Here is a tiny trained network, its code and every weight. The questions are about switching its units off for an input and a class, where a switched-off unit gives its printed mean instead of its output.

import numpy as np


def w(rows, s, z=0):
    codes = np.array(rows[::2]) - 128.0
    scale = np.full(codes.shape[1], s)
    scale[-1] = z or s
    return codes * scale


def norm(h):
    return h / np.sqrt((h * h).mean(-1, keepdims=True) + 1e-5)


def f(y):
    return np.maximum(y, 0)


def log_softmax(a):
    a = a - a.max(-1, keepdims=True)
    return a - np.log(np.exp(a).sum(-1, keepdims=True))


def net(x, mask):
    res = np.array(x, float).reshape(1, 5) / 4 @ E
    u = 0
    for l in range(2):
        y = f(norm(res) @ A[l][:, :-1].T + A[l][:, -1])
        res = res + np.where(mask[u : u + 15], y, B[l][:, -1]) @ B[l][:, :-1]
        u += 15
    return log_softmax(norm(res)[-1] @ U[:, :-1].T + U[:, -1])


A, B = {}, {}
E = w([
[170,183,153,109,192,144,189],'x0',
[24,126,104,5,76,56,184],'x1',
[140,121,226,152,127,135,77],'x2',
[147,142,77,86,122,116,44],'x3',
[83,22,176,74,101,214,153],'x4',
],0.0024)
A[0] = w([
[46,73,226,84,48,87,59,137],'0.n0',
[113,85,43,102,94,108,49,185],'0.n1',
[172,136,121,20,162,204,59,3],'0.n2',
[88,97,200,176,120,117,127,49],'0.n3',
[157,185,93,174,113,93,38,175],'0.n4',
[116,18,127,145,109,238,144,130],'0.n5',
[94,99,33,114,97,105,55,144],'0.n6',
[116,158,134,135,122,68,117,95],'0.n7',
[90,119,85,71,134,83,173,38],'0.n8',
[102,160,139,156,145,123,169,79],'0.n9',
[105,103,73,114,112,121,73,160],'0.n10',
[168,176,108,118,146,98,95,4],'0.n11',
[56,93,87,3,95,125,182,90],'0.n12',
[109,90,179,103,89,111,171,8],'0.n13',
[110,115,66,135,133,92,90,21],'0.n14',
],0.0059,0.0015)
B[0] = w([
[78,135,34,115,249,60,100,234],'0.n0',
[196,137,158,126,25,88,106,212],'0.n1',
[172,161,232,40,161,108,39,173],'0.n2',
[175,82,191,138,78,95,112,167],'0.n3',
[103,94,51,194,195,171,125,240],'0.n4',
[88,102,174,205,144,224,146,224],'0.n5',
[196,131,175,116,38,100,97,208],'0.n6',
[156,129,119,167,165,177,115,166],'0.n7',
[171,190,106,159,133,175,199,192],'0.n8',
[193,87,132,104,108,86,141,155],'0.n9',
[178,157,160,126,75,98,105,182],'0.n10',
[75,106,115,199,134,132,153,168],'0.n11',
[105,157,148,128,136,83,254,253],'0.n12',
[49,95,162,139,98,93,93,171],'0.n13',
[100,152,197,105,131,154,74,162],'0.n14',
],0.0099,0.0048)
A[1] = w([
[70,123,144,134,117,131,88,97],'1.n0',
[73,182,99,66,94,89,151,128],'1.n1',
[107,160,101,141,152,145,146,108],'1.n2',
[118,156,80,160,27,178,78,33],'1.n3',
[147,132,131,85,68,99,227,101],'1.n4',
[147,172,89,52,36,118,204,3],'1.n5',
[127,137,136,115,81,137,115,107],'1.n6',
[62,97,136,89,142,151,199,55],'1.n7',
[175,141,158,73,63,129,99,127],'1.n8',
[127,129,127,127,127,130,128,122],'1.n9',
[143,146,154,138,143,148,100,120],'1.n10',
[152,102,65,34,128,98,43,40],'1.n11',
[112,139,177,2,121,203,112,20],'1.n12',
[134,81,150,153,51,235,89,39],'1.n13',
[82,105,145,92,163,178,104,91],'1.n14',
],0.0086,0.0021)
B[1] = w([
[139,86,115,107,81,104,176,154],'1.n0',
[122,165,123,153,88,225,156,212],'1.n1',
[107,111,87,126,126,137,147,184],'1.n2',
[107,87,220,92,132,190,122,188],'1.n3',
[171,222,141,110,86,150,156,253],'1.n4',
[238,96,141,169,75,3,155,214],'1.n5',
[111,140,87,158,151,139,132,149],'1.n6',
[67,116,130,105,138,125,36,203],'1.n7',
[70,121,81,109,198,112,157,189],'1.n8',
[128,128,129,128,129,127,128,128],'1.n9',
[132,111,127,110,73,164,136,185],'1.n10',
[160,164,66,81,94,131,24,152],'1.n11',
[149,77,108,37,214,160,204,147],'1.n12',
[190,138,163,191,109,196,79,241],'1.n13',
[160,102,162,114,71,84,127,172],'1.n14',
],0.016,0.0042)
U = w([
[203,226,137,122,45,64,204,193],'0',
[33,43,166,105,125,61,100,60],'1',
[187,75,201,183,105,231,58,222],'2',
[157,83,158,7,195,166,155,5],'3',
[25,196,135,77,134,141,172,85],'4',
[165,146,71,56,124,71,17,101],'5',
[130,115,2,189,220,140,143,119],'6',
],0.009,0.0029)

Each question gives the input, the list of numbers given to net, and the class t.
The units are the neurons (one row each of A and B). Each row of codes is followed by its name. A weight is (code - 128) times the scale printed after its matrix; where a second scale follows, it is the last column's (A, B and U).
mask holds one flag per neuron, layer by layer. A switched-off neuron (its flag False) gives its mean, the last column of its row in B, instead of its output. The means were averaged over made-up inputs and are rounded, as every weight is.
A unit's drop is (log p(t) with every unit on - log p(t) with that unit switched off) / (log p(t) with every unit on - log p(t) with every unit switched off).
The circuit of an input: a set's keep is (log p(t) with only the set's units on - log p(t) with every unit switched off) / (log p(t) with every unit on - log p(t) with every unit switched off). Starting from the 12 units with the biggest drops (on a tie, the unit counted first), units are removed one at a time, each time the one whose removal leaves the highest keep (on an exact tie, the one counted first), for as long as the keep stays at least 0.8.
circuit, biggest first: the units of the circuit, biggest drop first
most important unit: the unit with the biggest drop
top k neurons: the k neurons with the biggest drops, biggest first
top k neurons in layer l: the k neurons of layer l with the biggest drops, biggest first
drop of u: that unit's drop, to one decimal
input [2,6,6,8,2], class 5: circuit, biggest first : [0.n0]
input [5,-1,-6,8,4], class 3: top 3 neurons : [0.n2; 1.n12; 1.n8]
input [-3,1,-6,-7,-7], class 6: top 2 neurons : [0.n1; 0.n12]
input [-7,0,7,1,-7], class 5: top 3 neurons : [0.n0; 0.n5; 0.n8]
input [2,6,8,7,-7], class 5: circuit, biggest first : [0.n12; 1.n11]
input [7,2,0,0,-4], class 6: top 4 neurons : [0.n12; 0.n1; 0.n6; 1.n4]
input [-1,-1,-5,-8,8], class 1: circuit, biggest first : [1.n7; 0.n13; 1.n1]
input [-3,-1,-2,5,0], class 5: top 2 neurons in layer 0 : [0.n5; 0.n2]
input [4,2,1,-4,6], class 1: top 3 neurons : [0.n5; 1.n7; 0.n13]
input [5,-8,3,-5,-5], class 6: top 3 neurons in layer 1 : [1.n13; 1.n3; 1.n4]
input [0,7,7,-7,3], class 4: top 4 neurons : [0.n12; 0.n4; 1.n1; 1.n5]
input [5,-2,-6,4,-3], class 6: top 2 neurons : [0.n5; 0.n1]
input [-7,0,-3,1,8], class 0: top 3 neurons in layer 0 : [0.n1; 0.n12; 0.n6]
input [4,3,6,7,3], class 5: most important unit : 0.n0
input [-4,-4,-8,-7,-7], class 6: top 2 neurons in layer 0 : [0.n1; 0.n5]
input [7,-1,5,-1,-1], class 3: top 3 neurons in layer 1 : [1.n5; 1.n13; 1.n4]
input [-6,2,0,2,-2], class 5: top 2 neurons : [0.n0; 1.n11]
input [-7,2,1,-2,5], class 1: top 2 neurons : [0.n0; 0.n5]
input [0,3,-1,-8,2], class 4: top 2 neurons in layer 1 : [1.n7; 1.n5]
input [-2,-5,5,1,-6], class 6: most important unit : 0.n4
input [-2,2,-2,-3,4], class 4: drop of 0.n12 : 0.5
input [1,0,5,0,-1], class 6: drop of 0.n6 : 0.3
input [-4,1,2,-4,6], class 1: drop of 0.n0 : 0.2
input [-3,4,7,0,5], class 1: drop of 0.n5 : 0.1
